Here is a tiny trained network, its code and every weight. The questions are about switching its units off for an input and a target symbol, where a switched-off unit gives its printed mean instead of its output.

import numpy as np


def w(rows, s, z=0):
    codes = np.array(rows[::2]) - 128.0
    scale = np.full(codes.shape[1], s)
    scale[-1] = z or s
    return codes * scale


def norm(h):
    return h / np.sqrt((h * h).mean(-1, keepdims=True) + 1e-5)


def softmax(a):
    e = np.exp(a - a.max(-1, keepdims=True))
    return e / e.sum(-1, keepdims=True)


def log_softmax(a):
    a = a - a.max(-1, keepdims=True)
    return a - np.log(np.exp(a).sum(-1, keepdims=True))


def net(x, mask):
    ids = ['αδηθλξπφ'.index(c) for c in x.split()]
    T = len(ids)
    res = E[ids] + P[:T]
    u = 0
    for l in range(2):
        r = norm(res)
        for j in range(3):
            rows = slice(4 * j, 4 * j + 4)
            q, k, v = (r @ M[l][rows].T for M in (Q, K, V))
            z = softmax(np.where(np.tri(T) > 0, q @ k.T / 4**0.5, -1e9)) @ v
            o = O[l][rows]
            res = res + np.where(mask[u + j], z, o[:, -1]) @ o[:, :-1]
        u += 3
    return log_softmax(norm(res)[-1] @ U[:, :-1].T + U[:, -1])


Q, K, V, O = {}, {}, {}, {}
E = w([
[175,13,189],'α',
[240,82,91],'δ',
[171,31,229],'η',
[35,101,50],'θ',
[3,176,162],'λ',
[1,183,166],'ξ',
[163,24,218],'π',
[131,27,213],'φ',
],0.009)
P = w([
[145,176,82],'0',
[52,37,162],'1',
[197,190,66],'2',
[78,62,135],'3',
[203,188,55],'4',
[120,2,182],'5',
],0.0095)
Q[0] = w([
[180,229,147],'0.h0',
[208,124,177],'0.h0',
[7,74,145],'0.h0',
[112,168,165],'0.h0',
[138,164,73],'0.h1',
[22,34,160],'0.h1',
[84,58,241],'0.h1',
[6,60,75],'0.h1',
[199,194,69],'0.h2',
[142,209,120],'0.h2',
[80,84,250],'0.h2',
[98,206,149],'0.h2',
],0.02)
K[0] = w([
[103,86,59],'0.h0',
[175,190,114],'0.h0',
[85,137,208],'0.h0',
[95,118,123],'0.h0',
[125,156,94],'0.h1',
[37,60,213],'0.h1',
[97,57,216],'0.h1',
[5,80,190],'0.h1',
[132,118,60],'0.h2',
[162,187,120],'0.h2',
[106,135,181],'0.h2',
[178,224,161],'0.h2',
],0.027)
V[0] = w([
[165,187,37],'0.h0',
[209,125,103],'0.h0',
[72,22,17],'0.h0',
[40,91,192],'0.h0',
[95,7,85],'0.h1',
[183,226,143],'0.h1',
[246,231,104],'0.h1',
[162,157,121],'0.h1',
[19,36,128],'0.h2',
[57,128,98],'0.h2',
[36,123,203],'0.h2',
[158,103,4],'0.h2',
],0.027)
O[0] = w([
[45,126,198,88],'0.h0',
[153,91,179,158],'0.h0',
[89,3,72,160],'0.h0',
[152,151,45,128],'0.h0',
[176,21,67,223],'0.h1',
[81,178,175,52],'0.h1',
[36,139,195,51],'0.h1',
[95,141,154,106],'0.h1',
[132,74,11,250],'0.h2',
[131,174,50,140],'0.h2',
[200,123,67,170],'0.h2',
[35,152,109,123],'0.h2',
],0.033,0.018)
Q[1] = w([
[108,240,83],'1.h0',
[103,8,163],'1.h0',
[62,28,140],'1.h0',
[167,223,101],'1.h0',
[85,164,1],'1.h1',
[201,143,154],'1.h1',
[236,146,150],'1.h1',
[52,97,146],'1.h1',
[122,73,195],'1.h2',
[243,211,175],'1.h2',
[60,26,172],'1.h2',
[198,149,196],'1.h2',
],0.028)
K[1] = w([
[145,109,51],'1.h0',
[159,147,212],'1.h0',
[202,136,192],'1.h0',
[86,107,46],'1.h0',
[157,160,3],'1.h1',
[183,128,155],'1.h1',
[213,134,182],'1.h1',
[44,114,139],'1.h1',
[151,86,189],'1.h2',
[240,155,115],'1.h2',
[87,57,210],'1.h2',
[208,115,158],'1.h2',
],0.031)
V[1] = w([
[167,235,160],'1.h0',
[119,160,139],'1.h0',
[75,162,102],'1.h0',
[231,187,148],'1.h0',
[59,145,75],'1.h1',
[253,252,184],'1.h1',
[18,53,60],'1.h1',
[29,170,47],'1.h1',
[19,184,240],'1.h2',
[180,100,64],'1.h2',
[115,145,149],'1.h2',
[84,142,173],'1.h2',
],0.018)
O[1] = w([
[73,191,84,61],'1.h0',
[109,172,109,115],'1.h0',
[100,195,164,103],'1.h0',
[96,86,107,70],'1.h0',
[72,111,155,126],'1.h1',
[252,115,181,3],'1.h1',
[19,145,100,221],'1.h1',
[43,101,178,111],'1.h1',
[240,138,190,21],'1.h2',
[71,126,91,189],'1.h2',
[140,128,143,104],'1.h2',
[174,131,152,88],'1.h2',
],0.026,0.0059)
U = w([
[129,42,200,31],'α',
[112,132,252,254],'δ',
[206,141,198,135],'η',
[1,93,114,49],'θ',
[122,214,133,106],'λ',
[143,204,153,109],'ξ',
[193,99,157,175],'π',
[156,92,74,144],'φ',
],0.011,0.0045)

Each question gives the input, a string of symbols that net reads in full, and the target symbol t.
The units are the heads (4 rows each of Q, K, V and O). Each row of codes is followed by its name. A weight is (code - 128) times the scale printed after its matrix; where a second scale follows, it is the last column's (O and U).
mask holds one flag per head, layer by layer. A switched-off head (its flag False) gives its mean, the last column of its rows in O, instead of its output. The means were averaged over made-up inputs and are rounded, as every weight is.
A unit's drop is (log p(t) with every unit on - log p(t) with that unit switched off) / (log p(t) with every unit on - log p(t) with every unit switched off).
The circuit of an input: a set's keep is (log p(t) with only the set's units on - log p(t) with every unit switched off) / (log p(t) with every unit on - log p(t) with every unit switched off). Starting from all 6 units, units are removed one at a time, each time the one whose removal leaves the highest keep (on an exact tie, the one counted first), for as long as the keep stays at least 0.8.
units of the circuit, in order: the units of the circuit, biggest drop first
unit that matters most: the unit with the biggest drop
which heads matter: for each layer, one digit per head in row order, 1 if its drop is at least 0.15 and else 0, layers parted by /
drop when u is switched off: that unit's drop, to one decimal
input η η α, target α: unit that matters most	0.h1
input θ α λ, target θ: which heads matter	110 / 010
input φ ξ λ λ α, target δ: which heads matter	110 / 000
input α λ η, target η: units of the circuit, in order	(0.h0, 0.h1, 0.h2, 1.h1)
input α δ φ π η, target δ: units of the circuit, in order	(0.h1, 1.h2)
input λ δ λ, target δ: units of the circuit, in order	(0.h1, 0.h2, 1.h2, 0.h0)
input φ π ξ θ ξ, target θ: units of the circuit, in order	(0.h0, 0.h1)
input φ θ π α π, target θ: which heads matter	011 / 000
input θ α φ φ θ, target θ: which heads matter	001 / 000
input δ θ η, target θ: which heads matter	011 / 010
input λ φ φ π α, target α: units of the circuit, in order	(0.h0, 0.h1, 0.h2)
input ξ α λ ξ φ, target θ: units of the circuit, in order	(0.h0, 0.h2, 0.h1, 1.h2)
input θ π α, target θ: which heads matter	001 / 010
input π α φ λ η, target η: units of the circuit, in order	(0.h0, 1.h1, 0.h1, 0.h2)
input λ θ λ, target θ: which heads matter	110 / 000
input π δ α, target δ: units of the circuit, in order	(0.h1, 0.h0)
input θ θ φ, target θ: which heads matter	010 / 010
input δ θ δ λ ξ, target δ: unit that matters most	0.h2
input θ φ η, target θ: drop when 0.h2 is switched off	0.1
input φ η φ θ α, target θ: units of the circuit, in order	(0.h1)
input δ λ φ δ ξ, target δ: drop when 0.h2 is switched off	0.5
input δ λ λ, target δ: drop when 0.h0 is switched off	-0.1
